Below is a small trained network, with its code and all its weights. Each question gives an input and a class and asks what happens when units are switched off, that is, made to give their printed mean instead of their output.

import numpy as np


def w(rows, s, z=0):
    codes = np.array(rows[::2]) - 128.0
    scale = np.full(codes.shape[1], s)
    scale[-1] = z or s
    return codes * scale


def f(y):
    return y / 2 * (1 + np.tanh(0.7978845608 * (y + 0.044715 * y**3)))


def log_softmax(a):
    a = a - a.max(-1, keepdims=True)
    return a - np.log(np.exp(a).sum(-1, keepdims=True))


def net(x, mask):
    res = np.array(x, float).reshape(1, 6) / 4 @ E
    y = f(res @ A[0][:, :-1].T + A[0][:, -1])
    res = res + np.where(mask, y, B[0][:, -1]) @ B[0][:, :-1]
    return log_softmax(res[-1] @ U[:, :-1].T + U[:, -1])


A, B = {}, {}
E = w([
[11,138,115],'x0',
[152,189,168],'x1',
[176,40,180],'x2',
[70,44,184],'x3',
[177,134,95],'x4',
[121,163,254],'x5',
],0.0099)
A[0] = w([
[103,171,168,129],'N1',
[122,98,129,97],'N2',
[144,129,109,53],'N3',
[101,126,168,81],'N4',
[132,125,110,82],'N5',
[147,129,144,59],'N6',
[128,114,137,72],'N7',
[107,92,141,137],'N8',
[246,149,97,83],'N9',
[74,195,102,126],'N10',
[73,232,151,142],'N11',
[93,163,116,94],'N12',
[181,140,132,73],'N13',
[208,134,86,140],'N14',
[74,158,138,131],'N15',
[130,103,126,77],'N16',
[129,143,147,94],'N17',
[87,96,75,213],'N18',
[109,139,121,90],'N19',
[251,188,119,128],'N20',
[129,123,127,118],'N21',
[114,142,188,76],'N22',
[160,62,90,181],'N23',
[132,135,142,84],'N24',
[69,67,121,197],'N25',
[103,45,163,116],'N26',
[142,140,145,92],'N27',
[55,137,177,139],'N28',
[149,119,185,10],'N29',
[138,125,161,41],'N30',
[153,125,115,72],'N31',
[230,151,117,38],'N32',
[165,99,217,46],'N33',
[139,99,114,67],'N34',
[147,119,91,64],'N35',
[144,114,203,2],'N36',
[118,134,138,81],'N37',
[230,86,83,180],'N38',
],0.014,0.0084)
B[0] = w([
[64,111,162,160],'N1',
[177,106,94,134],'N2',
[149,119,147,123],'N3',
[110,4,87,141],'N4',
[135,130,136,124],'N5',
[160,131,167,123],'N6',
[145,118,128,120],'N7',
[183,73,60,156],'N8',
[163,245,160,223],'N9',
[33,145,87,193],'N10',
[46,126,150,211],'N11',
[91,157,95,148],'N12',
[135,153,149,151],'N13',
[155,227,166,213],'N14',
[52,74,63,161],'N15',
[178,121,122,125],'N16',
[97,113,154,126],'N17',
[177,186,38,216],'N18',
[120,149,109,126],'N19',
[107,207,210,254],'N20',
[132,129,129,125],'N21',
[101,49,141,151],'N22',
[207,193,101,211],'N23',
[121,124,142,121],'N24',
[207,134,1,210],'N25',
[217,81,116,196],'N26',
[103,130,170,128],'N27',
[84,8,81,179],'N28',
[185,82,181,142],'N29',
[148,109,149,127],'N30',
[148,121,149,128],'N31',
[167,209,147,189],'N32',
[184,76,207,186],'N33',
[156,129,134,129],'N34',
[155,129,149,140],'N35',
[159,47,194,153],'N36',
[108,75,128,119],'N37',
[228,188,154,252],'N38',
],0.0055,0.012)
U = w([
[153,12,198,132],'0',
[54,104,109,12],'1',
[190,66,90,67],'2',
[192,101,109,137],'3',
[174,174,187,62],'4',
[115,75,88,172],'5',
[76,111,189,152],'6',
[145,130,104,254],'7',
],0.011,0.0077)

Each question gives the input, the list of numbers given to net, and the class t.
The units are the neurons (one row each of A and B). Each row of codes is followed by its name. A weight is (code - 128) times the scale printed after its matrix; where a second scale follows, it is the last column's (A, B and U).
mask holds one flag per neuron, in row order. A switched-off neuron (its flag False) gives its mean, the last column of its row in B, instead of its output. The means were averaged over made-up inputs and are rounded, as every weight is.
A unit's drop is (log p(t) with every unit on - log p(t) with that unit switched off) / (log p(t) with every unit on - log p(t) with every unit switched off).
The circuit of an input: a set's keep is (log p(t) with only the set's units on - log p(t) with every unit switched off) / (log p(t) with every unit on - log p(t) with every unit switched off). Starting from the 12 units with the biggest drops (on a tie, the unit counted first), units are removed one at a time, each time the one whose removal leaves the highest keep (on an exact tie, the one counted first), for as long as the keep stays at least 0.8.
units of the circuit, in order: the units of the circuit, biggest drop first
most important unit: the unit with the biggest drop
k most important neurons: the k neurons with the biggest drops, biggest first
drop when u is switched off: that unit's drop, to one decimal
input [-1,-5,8,0,0,2], class 2: units of the circuit, in order : N20; N25; N26
input [5,-3,0,8,-3,3], class 5: units of the circuit, in order : N25; N28
input [4,-6,6,-3,6,6], class 0: units of the circuit, in order : N18; N9; N14
input [5,-5,3,1,5,3], class 5: most important unit : N38
input [-5,-7,6,-2,-6,4], class 0: 2 most important neurons : N33; N18
input [0,-2,-8,7,-3,-7], class 5: units of the circuit, in order : N38; N9; N20
input [4,-3,-8,5,-2,-2], class 5: units of the circuit, in order : N20; N28
input [5,-8,2,-2,-2,-2], class 2: 2 most important neurons : N25; N20
input [4,-4,2,5,-5,1], class 2: 2 most important neurons : N25; N26
input [3,-5,-5,2,0,3], class 5: drop when N20 is switched off : 0.2
input [-2,-5,3,-7,6,1], class 4: drop when N15 is switched off : 0.0
input [6,-2,3,-4,-7,6], class 1: drop when N15 is switched off : 0.1
input [3,5,5,2,4,-1], class 0: drop when N38 is switched off : 0.1
